Below are the code and all the weights of a small trained network. Each question names an input and a class and asks about switching units off, where a switched-off unit gives its printed mean instead of its output.

import numpy as np


def w(rows, s, z=0):
    codes = np.array(rows[::2]) - 128.0
    scale = np.full(codes.shape[1], s)
    scale[-1] = z or s
    return codes * scale


def norm(h):
    return h / np.sqrt((h * h).mean(-1, keepdims=True) + 1e-5)


def f(y):
    return y / 2 * (1 + np.tanh(0.7978845608 * (y + 0.044715 * y**3)))


def log_softmax(a):
    a = a - a.max(-1, keepdims=True)
    return a - np.log(np.exp(a).sum(-1, keepdims=True))


def net(x, mask):
    res = np.array(x, float).reshape(1, 8) / 4 @ E
    u = 0
    for l in range(4):
        y = f(norm(res) @ A[l][:, :-1].T + A[l][:, -1])
        res = res + np.where(mask[u : u + 4], y, B[l][:, -1]) @ B[l][:, :-1]
        u += 4
    return log_softmax(norm(res)[-1] @ U[:, :-1].T + U[:, -1])


A, B = {}, {}
E = w([
[101,158,132,154,113],'x0',
[109,76,163,49,141],'x1',
[102,126,136,96,157],'x2',
[93,149,133,124,145],'x3',
[189,126,91,180,100],'x4',
[74,103,37,163,26],'x5',
[176,194,100,2,49],'x6',
[85,152,103,110,202],'x7',
],0.0067)
A[0] = w([
[132,138,254,151,29,139],'L0N1',
[168,91,145,126,121,103],'L0N2',
[178,175,47,36,106,91],'L0N3',
[162,20,167,59,63,253],'L0N4',
],0.0074,0.002)
B[0] = w([
[184,199,107,55,190,175],'L0N1',
[70,11,115,159,68,134],'L0N2',
[80,172,254,69,56,255],'L0N3',
[131,230,64,228,143,241],'L0N4',
],0.0071,0.0034)
A[1] = w([
[87,124,191,115,38,99],'L1N1',
[133,195,118,75,254,114],'L1N2',
[147,203,22,177,138,209],'L1N3',
[116,82,70,96,170,255],'L1N4',
],0.0071,0.00098)
B[1] = w([
[54,79,126,159,122,181],'L1N1',
[189,81,85,114,181,252],'L1N2',
[51,117,56,71,118,218],'L1N3',
[77,138,93,152,1,143],'L1N4',
],0.011,0.0034)
A[2] = w([
[160,169,66,123,128,250],'L2N1',
[145,167,125,64,92,110],'L2N2',
[250,165,127,133,172,129],'L2N3',
[112,109,73,180,181,126],'L2N4',
],0.013,0.0017)
B[2] = w([
[168,121,112,103,212,199],'L2N1',
[182,156,179,156,141,215],'L2N2',
[98,42,117,5,195,254],'L2N3',
[226,159,230,24,111,219],'L2N4',
],0.011,0.0064)
A[3] = w([
[106,138,66,178,29,233],'L3N1',
[99,56,53,135,91,205],'L3N2',
[45,135,177,255,98,141],'L3N3',
[146,45,211,67,188,253],'L3N4',
],0.0076,0.00068)
B[3] = w([
[100,60,120,41,144,164],'L3N1',
[112,174,92,111,255,139],'L3N2',
[176,151,29,164,140,135],'L3N3',
[134,207,122,169,156,254],'L3N4',
],0.0082,0.0077)
U = w([
[110,58,39,110,163,251],'0',
[200,189,99,126,144,89],'1',
[234,237,216,253,83,29],'2',
],0.0056,0.0017)

Each question gives the input, the list of numbers given to net, and the class t.
The units are the neurons (one row each of A and B). Each row of codes is followed by its name. A weight is (code - 128) times the scale printed after its matrix; where a second scale follows, it is the last column's (A, B and U).
mask holds one flag per neuron, layer by layer. A switched-off neuron (its flag False) gives its mean, the last column of its row in B, instead of its output. The means were averaged over made-up inputs and are rounded, as every weight is.
A unit's drop is (log p(t) with every unit on - log p(t) with that unit switched off) / (log p(t) with every unit on - log p(t) with every unit switched off).
The circuit of an input: a set's keep is (log p(t) with only the set's units on - log p(t) with every unit switched off) / (log p(t) with every unit on - log p(t) with every unit switched off). Starting from the 12 units with the biggest drops (on a tie, the unit counted first), units are removed one at a time, each time the one whose removal leaves the highest keep (on an exact tie, the one counted first), for as long as the keep stays at least 0.8.
units of the circuit, in order: the units of the circuit, biggest drop first
most important unit: the unit with the biggest drop
k most important neurons: the k neurons with the biggest drops, biggest first
k most important neurons of layer l: the k neurons of layer l with the biggest drops, biggest first
drop when u is switched off: that unit's drop, to one decimal
input [5,-5,-4,1,-4,-8,-1,-3], class 0: most important unit : L2N3
input [-1,-1,7,-2,-2,5,6,-5], class 2: units of the circuit, in order : L2N2, L2N3
input [6,-4,-1,8,-3,0,8,4], class 2: 3 most important neurons : L2N3, L0N3, L2N2
input [-1,-1,-4,0,-1,2,-5,3], class 2: 2 most important neurons : L2N4, L2N3
input [6,6,-6,1,-6,3,7,-1], class 2: units of the circuit, in order : L2N2, L2N3
input [-5,8,5,2,-8,1,2,1], class 2: units of the circuit, in order : L2N3, L1N3
input [-4,8,5,-8,2,1,5,2], class 2: units of the circuit, in order : L0N3, L2N2, L2N3, L0N4
input [-6,-2,-4,-7,-2,-4,8,3], class 2: 2 most important neurons : L0N3, L2N2
input [7,8,-8,-8,3,3,8,3], class 2: 3 most important neurons : L0N3, L2N2, L2N3
input [-1,-6,-1,-8,-7,2,-7,-2], class 2: 2 most important neurons : L2N4, L2N3
input [-5,5,-2,-5,-6,-2,-7,-5], class 2: 2 most important neurons of layer 1 : L1N2, L1N4
input [8,1,-8,5,-8,0,8,-6], class 2: drop when L2N3 is switched off : 0.3
input [8,6,-2,2,8,0,6,1], class 2: drop when L0N3 is switched off : 0.4
